Below is a small trained network, with its code and all its weights. Each question gives an input and a class and asks what happens when units are switched off, that is, made to give their printed mean instead of their output.

import numpy as np


def w(rows, s, z=0):
    codes = np.array(rows[::2]) - 128.0
    scale = np.full(codes.shape[1], s)
    scale[-1] = z or s
    return codes * scale


def norm(h):
    return h / np.sqrt((h * h).mean(-1, keepdims=True) + 1e-5)


def f(y):
    return np.maximum(y, 0)


def log_softmax(a):
    a = a - a.max(-1, keepdims=True)
    return a - np.log(np.exp(a).sum(-1, keepdims=True))


def net(x, mask):
    res = np.array(x, float).reshape(1, 4) / 4 @ E
    u = 0
    for l in range(2):
        y = f(norm(res) @ A[l][:, :-1].T + A[l][:, -1])
        res = res + np.where(mask[u : u + 14], y, B[l][:, -1]) @ B[l][:, :-1]
        u += 14
    return log_softmax(norm(res)[-1] @ U[:, :-1].T + U[:, -1])


A, B = {}, {}
E = w([
[71,136,133,239,227,209,147,113],'x0',
[242,46,125,172,187,153,137,112],'x1',
[131,127,125,2,152,204,206,80],'x2',
[129,125,119,122,141,127,121,136],'x3',
],0.0073)
A[0] = w([
[195,163,93,35,106,130,194,110,125],'L0N1',
[142,81,168,167,197,162,110,82,56],'L0N2',
[178,82,110,159,139,139,148,120,56],'L0N3',
[89,141,66,185,188,91,57,103,97],'L0N4',
[67,136,71,43,166,131,203,27,111],'L0N5',
[217,91,175,38,176,230,201,89,43],'L0N6',
[38,113,77,210,168,205,165,106,137],'L0N7',
[228,58,99,199,114,127,157,150,120],'L0N8',
[99,165,138,39,107,253,87,86,114],'L0N9',
[122,104,80,91,84,149,173,126,3],'L0N10',
[194,58,97,110,119,43,140,49,111],'L0N11',
[133,121,141,185,100,122,178,140,118],'L0N12',
[39,196,155,63,167,80,141,90,118],'L0N13',
[14,187,131,136,105,71,110,183,175],'L0N14',
],0.0063,0.0038)
B[0] = w([
[175,185,191,89,161,82,66,55,225],'L0N1',
[119,168,151,103,185,97,57,98,174],'L0N2',
[99,189,138,85,151,90,96,146,159],'L0N3',
[147,169,161,107,97,148,171,96,181],'L0N4',
[108,170,179,145,71,167,112,195,224],'L0N5',
[71,92,1,179,91,75,149,67,234],'L0N6',
[120,199,131,191,166,157,131,109,219],'L0N7',
[134,141,226,100,89,161,119,167,209],'L0N8',
[122,145,150,99,146,110,121,196,213],'L0N9',
[164,146,128,93,146,84,121,158,143],'L0N10',
[127,96,133,106,114,200,187,179,195],'L0N11',
[148,142,99,82,167,124,107,144,149],'L0N12',
[147,121,197,171,177,118,61,184,212],'L0N13',
[139,55,15,78,166,115,163,30,254],'L0N14',
],0.0072,0.0063)
A[1] = w([
[196,67,168,100,58,130,124,226,55],'L1N1',
[116,148,122,105,95,124,132,94,166],'L1N2',
[99,211,78,135,105,142,106,98,199],'L1N3',
[143,228,204,170,148,195,117,137,164],'L1N4',
[159,161,164,136,44,98,118,248,156],'L1N5',
[70,174,90,174,171,174,151,113,246],'L1N6',
[108,80,35,166,141,151,196,61,26],'L1N7',
[178,88,72,99,66,113,158,82,101],'L1N8',
[141,162,93,71,80,83,131,134,167],'L1N9',
[85,20,31,123,99,79,105,109,14],'L1N10',
[92,132,26,229,163,154,184,2,40],'L1N11',
[80,55,69,106,69,110,126,121,44],'L1N12',
[59,159,139,136,145,229,184,247,4],'L1N13',
[149,58,39,77,96,101,198,53,61],'L1N14',
],0.009,0.0025)
B[1] = w([
[47,155,163,147,69,161,209,172,199],'L1N1',
[140,98,115,153,165,133,72,115,174],'L1N2',
[133,126,148,91,76,200,147,183,211],'L1N3',
[179,35,26,172,106,20,173,61,225],'L1N4',
[106,176,99,78,163,205,76,148,203],'L1N5',
[125,100,166,86,55,160,160,198,231],'L1N6',
[40,178,113,34,130,191,43,93,187],'L1N7',
[161,118,119,215,185,70,146,183,199],'L1N8',
[93,105,106,182,183,163,143,65,222],'L1N9',
[182,106,179,157,108,127,192,142,189],'L1N10',
[87,187,144,3,170,98,36,108,255],'L1N11',
[235,108,94,198,157,71,157,53,170],'L1N12',
[198,119,203,211,76,143,161,207,166],'L1N13',
[168,58,106,233,143,85,128,87,218],'L1N14',
],0.0073,0.0087)
U = w([
[187,64,84,206,160,51,146,56,246],'0',
[67,194,103,4,156,132,72,78,68],'1',
[132,139,161,151,61,163,195,229,45],'2',
],0.014,0.0013)

Each question gives the input, the list of numbers given to net, and the class t.
The units are the neurons (one row each of A and B). Each row of codes is followed by its name. A weight is (code - 128) times the scale printed after its matrix; where a second scale follows, it is the last column's (A, B and U).
mask holds one flag per neuron, layer by layer. A switched-off neuron (its flag False) gives its mean, the last column of its row in B, instead of its output. The means were averaged over made-up inputs and are rounded, as every weight is.
A unit's drop is (log p(t) with every unit on - log p(t) with that unit switched off) / (log p(t) with every unit on - log p(t) with every unit switched off).
The circuit of an input: a set's keep is (log p(t) with only the set's units on - log p(t) with every unit switched off) / (log p(t) with every unit on - log p(t) with every unit switched off). Starting from the 12 units with the biggest drops (on a tie, the unit counted first), units are removed one at a time, each time the one whose removal leaves the highest keep (on an exact tie, the one counted first), for as long as the keep stays at least 0.8.
units of the circuit, in order: the units of the circuit, biggest drop first
unit that matters most: the unit with the biggest drop
k most important neurons: the k neurons with the biggest drops, biggest first
k most important neurons of layer l: the k neurons of layer l with the biggest drops, biggest first
drop when u is switched off: that unit's drop, to one decimal
input [-7,3,4,6], class 0: unit that matters most : L0N6
input [4,5,1,-2], class 1: 4 most important neurons : [L0N6; L1N11; L0N13; L0N5]
input [7,0,3,-6], class 2: 4 most important neurons : [L0N14; L1N13; L1N6; L0N5]
input [6,0,-8,-7], class 1: units of the circuit, in order : [L1N11; L0N13; L1N14]
input [7,4,1,8], class 1: 2 most important neurons of layer 0 : [L0N5; L0N13]
input [1,-4,1,2], class 2: 2 most important neurons : [L0N13; L0N1]
input [7,0,-2,-2], class 1: 4 most important neurons : [L1N11; L0N5; L0N13; L1N14]
input [5,0,3,8], class 2: 4 most important neurons : [L0N14; L1N13; L0N5; L1N6]
input [3,0,2,-2], class 2: 2 most important neurons : [L0N14; L0N5]
input [3,2,3,1], class 1: 2 most important neurons : [L0N6; L1N11]
input [-8,4,-5,4], class 2: drop when L0N9 is switched off : 0.0
input [-5,-7,-4,5], class 0: drop when L0N14 is switched off : 1.2
input [7,-2,3,3], class 2: drop when L1N6 is switched off : 0.1
input [-5,4,8,2], class 0: most important neuron of layer 0 : [L0N6]
